Look-ups in named tables: a row name and a column name give one cell, copied from the table.

Bukene.csv
,Zoko,Notimop,Bito,Nufu,Dotuvu,Tiz,Gedep,Vinu
Gabas,2.466,3.886,2.771,4.935,4.798,2.008,4.687,6.784
Tos,4.431,6.598,5.589,5.242,5.619,4.458,7.158,6.020
Pido,3.052,2.623,2.841,2.237,5.268,1.710,4.429,6.558
Gen,2.971,2.528,3.053,2.194,5.886,1.612,4.480,6.887
Nik,2.401,4.890,3.160,5.115,4.562,2.427,5.062,7.919

Dotuvu of Nik = 4.562
Zoko of Tos = 4.431
Tiz of Pido = 1.710
Gedep of Gen = 4.480
Notimop of Gabas = 3.886
Zoko of Pido = 3.052
Zoko of Nik = 2.401

Table Besoti
          Bogo  Vurup
Rifuvi    72.5  -42.3
Dudal     35.8  -56.1
Bariri     8.9   34.5
Gim       79.7   30.7
Dotime   -36.2   -4.3
Buforas   95.6   77.1
Lelu      84.9   -8.4
Tuvaka     7.5   32.4
Kog      -21.6  -54.6

Gim, Bogo: 79.7
Bariri, Vurup: 34.5
Rifuvi, Bogo: 72.5
Dudal, Bogo: 35.8
Tuvaka, Vurup: 32.4
Gim, Vurup: 30.7
Kog, Vurup: -54.6
Lelu, Bogo: 84.9
Dotime, Vurup: -4.3
Dudal, Vurup: -56.1
Buforas, Vurup: 77.1
Dotime, Bogo: -36.2
Tuvaka, Bogo: 7.5
Buforas, Bogo: 95.6
Kog, Bogo: -21.6
Lelu, Vurup: -8.4
Rifuvi, Vurup: -42.3
Bariri, Bogo: 8.9

Ruk:
         Mesebu  Pokidof  Nin  Duz
Zup          32      109  110  112
Petuter     120       77   76  114
Lezi         77       66  107  114
Gikom       196      113  120  116
Kup         126       77  152  115
Koz          85       60  115  114
Sato        177      137  117  114
Pelupig     125      168   72  112
Momiki       94       97  160  114
Zem         191      122  117  115
Tovavog      63      132  101  112
Futuda      198      107  114  115

What is the Mesebu of Gikom in Ruk? 196
What is the Nin of Momiki in Ruk? 160
What is the Pokidof of Koz in Ruk? 60
What is the Mesebu of Kup in Ruk? 126
What is the Duz of Kup in Ruk? 115
What is the Pokidof of Sato in Ruk? 137
What is the Nin of Kup in Ruk? 152
What is the Duz of Zem in Ruk? 115
What is the Duz of Futuda in Ruk? 115
What is the Mesebu of Koz in Ruk? 85
What is the Duz of Petuter in Ruk? 114
What is the Nin of Lezi in Ruk? 107

Table Firuzuk
	Tiruz	Vob	Maz	Lameta	Nat	Zogom	Fet	Kol	Rov	Dap
Nunugu	170	63	206	109	50	58	95	59	30	210
Rifezet	219	121	51	150	169	35	214	129	90	184
Dus	192	49	126	112	195	88	113	37	41	187
Sabobu	148	194	47	46	133	107	88	85	202	75
Lav	75	94	48	68	100	36	31	51	166	139
Tevapob	66	88	158	93	122	217	123	217	102	143
Lok	50	149	158	220	32	186	70	127	83	118

Rifezet, Vob => 121
Dus, Nat => 195
Rifezet, Nat => 169
Lav, Fet => 31
Rifezet, Zogom => 35
Tevapob, Vob => 88
Rifezet, Dap => 184
Lav, Kol => 51
Lok, Kol => 127
Lav, Dap => 139
Nunugu, Rov => 30
Nunugu, Zogom => 58
Sabobu, Zogom => 107
Dus, Tiruz => 192
Dus, Zogom => 88
Sabobu, Kol => 85
Lav, Vob => 94
Row with the largest Dap: Nunugu

Tefeg:
|  | Geref | Vofa | Norone | Vire | Mikadiv | Zad |
|---|---|---|---|---|---|---|
| Nosur | 53 | 90 | 180 | 186 | 202 | 131 |
| Likaz | 119 | 70 | 190 | 120 | 217 | 139 |
| Pogano | 114 | 110 | 156 | 146 | 178 | 126 |

Likaz, Geref -> 119
Likaz, Norone -> 190
Pogano, Vofa -> 110
Pogano, Vire -> 146
Pogano, Zad -> 126
Likaz, Vire -> 120
Nosur, Vire -> 186
Nosur, Geref -> 53
Pogano, Mikadiv -> 178
Nosur, Vofa -> 90
Likaz, Vofa -> 70
Nosur, Zad -> 131
Likaz, Mikadiv -> 217
Pogano, Geref -> 114
Likaz, Zad -> 139

Daf =
      Narabis    Gul    Kon
Bude     7852  83139  63086
Gov     85212  87658  78612
Sut     86272  72773  74685

What is the Narabis of Sut in Daf? 86272
What is the Gul of Sut in Daf? 72773
What is the Narabis of Gov in Daf? 85212
What is the Kon of Bude in Daf? 63086
What is the Kon of Gov in Daf? 78612
What is the Kon of Sut in Daf? 74685

Fude =
,Zes,Rorebir
Sasufad,30238,78612
Sis,39346,22624
Fek,31124,70566

Rorebir of Sis is 22624
Rorebir of Fek is 70566
Zes of Sis is 39346
Zes of Fek is 31124
Zes of Sasufad is 30238
Rorebir of Sasufad is 78612

Piv
        Lud  Saden
Vosam   0.8    0.5
Tobimo  0.5    0.2
Vek     0.4    0.7

What is the Saden of Vosam in Piv?
0.5
What is the Saden of Vek in Piv?
0.7
What is the Lud of Vosam in Piv?
0.8
What is the Lud of Tobimo in Piv?
0.5
What is the Lud of Vek in Piv?
0.4
What is the Saden of Tobimo in Piv?
0.2

